Below are the code and all the weights of a small trained network. Each question names an input and a class and asks about switching units off, where a switched-off unit gives its printed mean instead of its output.

import numpy as np


def w(rows, s, z=0):
    codes = np.array(rows[::2]) - 128.0
    scale = np.full(codes.shape[1], s)
    scale[-1] = z or s
    return codes * scale


def f(y):
    return np.maximum(y, 0)


def log_softmax(a):
    a = a - a.max(-1, keepdims=True)
    return a - np.log(np.exp(a).sum(-1, keepdims=True))


def net(x, mask):
    res = np.array(x, float).reshape(1, 6) / 4 @ E
    y = f(res @ A[0][:, :-1].T + A[0][:, -1])
    res = res + np.where(mask, y, B[0][:, -1]) @ B[0][:, :-1]
    return log_softmax(res[-1] @ U[:, :-1].T + U[:, -1])


A, B = {}, {}
E = w([
[163,1,147,19,150,145],'x0',
[68,58,238,196,162,107],'x1',
[130,129,129,129,125,128],'x2',
[126,126,132,125,129,129],'x3',
[38,68,37,123,79,64],'x4',
[160,63,116,197,23,225],'x5',
],0.0062)
A[0] = w([
[99,154,147,97,188,78,33],'n1',
[103,159,140,92,185,75,31],'n2',
[108,156,140,99,188,72,40],'n3',
[60,81,72,130,74,73,4],'n4',
[85,59,234,177,171,128,107],'n5',
[200,158,158,117,138,163,155],'n6',
[187,9,119,2,132,175,146],'n7',
[98,226,88,196,99,125,162],'n8',
[104,154,135,100,182,70,65],'n9',
[86,77,58,84,91,82,136],'n10',
[204,165,200,127,164,168,198],'n11',
[110,145,133,91,180,80,61],'n12',
[152,70,120,187,54,199,3],'n13',
[62,114,66,137,85,71,187],'n14',
[210,176,182,129,172,188,19],'n15',
[55,110,71,128,111,70,109],'n16',
[142,85,126,180,65,184,33],'n17',
[66,57,217,187,157,110,138],'n18',
[107,155,138,101,183,77,46],'n19',
[200,199,191,148,171,157,162],'n20',
[98,232,97,221,82,126,97],'n21',
[147,83,127,183,65,185,17],'n22',
[105,155,132,108,184,76,68],'n23',
[209,181,20,27,87,178,135],'n24',
],0.0068,0.0038)
B[0] = w([
[156,180,116,95,73,168,168],'n1',
[175,178,124,76,60,183,169],'n2',
[161,176,120,85,71,177,171],'n3',
[42,110,123,122,168,199,178],'n4',
[145,214,48,191,131,71,222],'n5',
[57,122,115,149,164,151,200],'n6',
[98,181,254,143,138,26,254],'n7',
[128,95,224,118,144,63,247],'n8',
[149,165,124,89,74,171,177],'n9',
[51,112,144,141,169,167,208],'n10',
[49,101,112,141,172,165,239],'n11',
[145,178,135,93,87,168,169],'n12',
[143,233,146,47,58,192,185],'n13',
[65,94,127,131,167,175,231],'n14',
[32,107,110,132,174,191,184],'n15',
[58,101,122,133,171,183,200],'n16',
[145,213,136,62,65,185,176],'n17',
[165,218,44,191,124,79,233],'n18',
[169,186,119,76,59,183,168],'n19',
[43,84,104,129,176,182,233],'n20',
[129,109,248,93,131,63,236],'n21',
[154,219,140,52,59,189,174],'n22',
[167,174,120,80,64,189,174],'n23',
[133,218,69,212,155,46,247],'n24',
],0.0068,0.0053)
U = w([
[166,173,126,38,41,206,60],'0',
[123,108,118,135,139,127,254],'1',
[129,109,122,132,134,119,247],'2',
[54,87,99,143,187,203,40],'3',
[132,120,245,119,138,40,51],'4',
[165,174,6,211,135,56,68],'5',
[225,1,101,124,131,129,85],'6',
],0.0094,0.0079)

Each question gives the input, the list of numbers given to net, and the class t.
The units are the neurons (one row each of A and B). Each row of codes is followed by its name. A weight is (code - 128) times the scale printed after its matrix; where a second scale follows, it is the last column's (A, B and U).
mask holds one flag per neuron, in row order. A switched-off neuron (its flag False) gives its mean, the last column of its row in B, instead of its output. The means were averaged over made-up inputs and are rounded, as every weight is.
A unit's drop is (log p(t) with every unit on - log p(t) with that unit switched off) / (log p(t) with every unit on - log p(t) with every unit switched off).
The circuit of an input: a set's keep is (log p(t) with only the set's units on - log p(t) with every unit switched off) / (log p(t) with every unit on - log p(t) with every unit switched off). Starting from the 12 units with the biggest drops (on a tie, the unit counted first), units are removed one at a time, each time the one whose removal leaves the highest keep (on an exact tie, the one counted first), for as long as the keep stays at least 0.8.
circuit, biggest first: the units of the circuit, biggest drop first
unit that matters most: the unit with the biggest drop
top k neurons: the k neurons with the biggest drops, biggest first
drop when u is switched off: that unit's drop, to one decimal
input [-8,-5,-3,2,-6,1], class 4: top 2 neurons => n21, n8
input [1,7,0,4,3,0], class 5: circuit, biggest first => n18, n5
input [7,1,-2,-1,-8,-6], class 3: unit that matters most => n11
input [-7,0,0,-4,-1,7], class 0: top 4 neurons => n13, n22, n17, n7
input [1,-8,-5,-3,8,0], class 3: circuit, biggest first => n10, n14
input [6,1,-3,-6,8,-1], class 3: circuit, biggest first => n10, n4
input [-5,7,6,-4,0,-4], class 5: top 3 neurons => n18, n5, n7
input [-1,8,-4,6,-4,7], class 5: top 2 neurons => n5, n18
input [-6,6,-5,-3,2,4], class 4: top 3 neurons => n21, n8, n24
input [-6,-5,1,-4,1,5], class 4: circuit, biggest first => n21, n8
input [-7,-3,2,-6,-7,4], class 3: top 2 neurons => n20, n15
input [8,-8,-7,4,1,-4], class 4: top 3 neurons => n7, n18, n5
input [4,1,5,-1,8,-1], class 3: drop when n10 is switched off => 0.2
input [5,-8,-1,-1,-7,6], class 5: drop when n24 is switched off => 1.3
input [-5,-6,0,-4,6,4], class 3: top neuron => n14
input [-8,-1,-7,-3,2,7], class 4: drop when n23 is switched off => 0.1
